Each row is followed by roughly how far along a hidden order it lies, from 0 to 20. A new part has a new order.
[-91 -27 -16  -4  37 -33  14  -2  -3   7  -6 -36 -34 -15 -38 -20 -10   4
  27   8  35  12 -14   6   0  39 -19  11  19  39  50  15  13  49  22   3
   3 -17   6  -6   0  -1   3   9  -7  -6 -28  12 -62] -> 19
[-84 -32 -21  -8  20 -11   6  -3  -2   1  -7 -27 -17 -21 -30 -11  -6   6
  13   8  28   6  -4   0  -5  12  -9  10  20  39  48  27  12  51  23   4
   2 -11   3 -10   4   1   5   7   4  -2 -23   2 -56] -> 19
[-32  -4 -10  -7 -29 -43   6   9   5  27  13  -1  -4  14 -25 -10  -6   3
  35  30  53  22  15  34  18  61   4   5   0  -8   6   1   3  -3   5  -4
  -5 -25 -16 -54 -52 -45 -11   0  11  10 -17  10 -21] -> 17
[-26  18   9  -1 -21 -96 -27 -34 -10   1   8  -4   1  22 -36 -14 -21 -35
 -29 -13  -2   6  -6  18  18  65   7  11   6  -7   0 -27   0  16  33  13
  17  19  26  25  27  14   8  -3  -3   1 -26  23  -7] -> 14
[-77 -29 -23 -17  -9 -39  10   5   1  12  -5 -24 -24  -8 -49 -26 -15 -14
  17  13  32  15 -10   7   1  22 -36   3   7  27  49  43  19  57  24   6
   4  -2   8  -3  -9  -1   9   8   2   4 -29  13 -38] -> 19
[ 47  42  29  58  99  -5   8  -2  -1   8   3  -2   2  16 -23  -7 -16 -43
 -39 -22 -35  -8 -23   1   8  40  -9   4  -2 -15 -13 -39 -13 -81  -6   0
   3   7  13   9   4   4   1 -12 -11   4  -5  30  59] -> 0
[-21   5   2   3 -26 -65 -14 -16  -2  18  21   7  11  24 -16  -4 -10 -24
  -8   5  38  23  29  59  27  80  30  15  10   2  -3 -22  -2  -3   8  -1
   0 -10   3 -17 -23 -52 -35 -40 -43  -8 -16  16  -5] -> 19
[ 33  39  28  69  97 -18   2  -7   0  13   7   1   0  24 -34 -13 -23 -56
 -54 -23 -29   2  -8   8   5  32 -14   4  -3 -21 -16 -40  -9 -65   6   2
   2   6  13   3   1   0  -2 -13  10  27   5  35  55] -> 1
[-13  17  10  21   2 -76 -24 -31 -13  -9  -4  -6   2  26 -33 -12 -17 -34
 -26 -13 -11   3 -13  17  13  67   9  11   6  -3   1 -23  -4  -1  21  13
  13  28  26  30  24  25  12   1  -7  -1 -29  16  -2] -> 13
[ -3   3   1  12  -3 -50 -10 -13  -6   6  11   4   6  31  -9  -1  -3 -23
  -8  -3  13  18  17  62  38  93  25  13  15  14  17 -15  -4 -20  -1  -1
   1  -1   3  -2 -21 -29 -27 -39 -83 -27 -32  15   5] -> 20
[  50   52   34   63  111    2   15    5    0    5   -2  -11    0   25
  -17   -3   -8  -24  -22  -17  -31  -13  -42  -27    0   43    1    8
    0   -8   -9  -32  -12 -100  -15   -7   -1    5   15   16   10    9
    5   -1  -15   -4  -25   22   38] -> 0
[ -24    4    0    6  -63 -106  -24  -16   -1   18    6   -5  -12   15
  -37  -15  -21  -53  -32   -2   -2   15    1   15   11   45   -2    8
    3  -11    0   16   15   75   32   13    8   24   19   25    7   15
    2  -11  -10   13  -24   14   -3] -> 15
[-14   3  -4 -23 -87 -89 -25 -20  -5   9  14  -6  -4   1 -17 -14 -26 -36
 -21 -13  15   7   4  25  19  40   0   3  -6 -12  -6 -13   9  91  35  15
  12  16  20  27  21   2  -2  -4  -8   1  -2  17  -4] -> 15
[ 17  31  26  57  52 -40  -5  -2   4  19   3   0  -6  13 -49 -25 -39 -77
 -46  -3  -5  12  -4  -6  -2  22 -24   2  -8 -29 -15  -7   5   1  11   2
  -1   7   6  -7 -14   0   7   5  53  55   9  28  35] -> 2
[-13  11   3  11  31 -14  26  28  15  54  32  14  14  40 -12  -7 -11 -24
   0   5  20  11 -13  -1  -4   6 -70 -16 -30 -39 -14 -13   3  10   0  -5
  -5 -19  -4 -28 -31 -29  -9   4  19  20  -7  20   2] -> 3
[ -8  20   4  13  39 -19   3  -4   1   8  -1 -29 -31 -38 -62 -34 -29 -11
   2   5  25   2 -11 -12 -14  -7 -49  -3 -13  -2  19  -1   6  -3  15  -2
  -3 -25   5 -12  26  34  35  36  72  31   0  27   9] -> 5
[-57  11  20  60  59 -37 -11 -15  -2  -7 -33 -19  -9  32 -29  13   9 -16
 -11  14  -7   4  -9 -17   6  81  84  35  37  23  34  45  12 -17   2  -7
  -7  -5   8  -3   4  14   8 -23 -11  -4 -87 -22 -71] -> 20
[ 31  31  20  35  30 -45  -4   2   2  19   8 -14 -13   3 -41 -35 -49 -66
 -29  -5  18  12 -11   0  -3  23 -36  -5 -17 -30 -13 -18   5  21  13   1
   2  -3   8  -7 -11 -15   6  22  56  43  23  35  29] -> 2
[  11   22   15   34   49  -30    3   -6   -1   24   33   32   39   67
    3   12   16    4   16    3    7    6  -16    8    9   40  -10    4
   -2  -16  -18  -64  -24 -126  -16   -5    0   -1    7   -3  -11  -13
   -9  -20  -48  -22  -31   15   11] -> 7
[-12  15  12  33  26 -59 -19 -30 -13 -21 -18  -9   4  33 -32  -9 -11 -31
 -23  -8 -16   0 -21  -1  10  62  13  13  10   2   6  -9  -3 -39  10   9
  12  36  28  33  25  34  20   5   6   6 -38   9  -2] -> 12
[-94 -23  -3  42  65 -33  -2 -10   0   1 -17 -24 -25  -5 -43   0   6   1
  -4  13   9   8  -7 -19  -8  26  29  27  34  34  43  38  15  15  16   1
  -4 -13   3  -8   8  14   8  -9  22   6 -51  -9 -88] -> 20
[-22   8   4  12 -14 -65 -14 -17  -4  14  19   6  10  30 -12  -3 -12 -18
 -10   1  31  20  27  63  30  84  32  15  14   5   4 -22  -4 -29   8   0
   0 -10   2 -17 -19 -46 -33 -43 -58 -14 -34  20  -1] -> 19
[ -23   -3  -17  -53 -125  -79  -11   -7    1   13   10  -16   -9   -5
  -27  -23  -36  -26  -11   -1   37    8   10   14    7   38  -14   -1
  -10   -7   14   14   19  107   38   10    9    6   21    7   12  -17
   -8    0   14    3   -2   13  -16] -> 17
[-10  18  16  48  30 -38   1  12  17  57  39  36  27  58 -25   9   4 -33
 -26  10  -5  13   1 -10  -4  22 -22   1 -14 -51 -35 -15  -1 -46   6  -3
  -7  -7  -3 -26 -23 -22 -11 -31  11  31 -27  12   8] -> 4
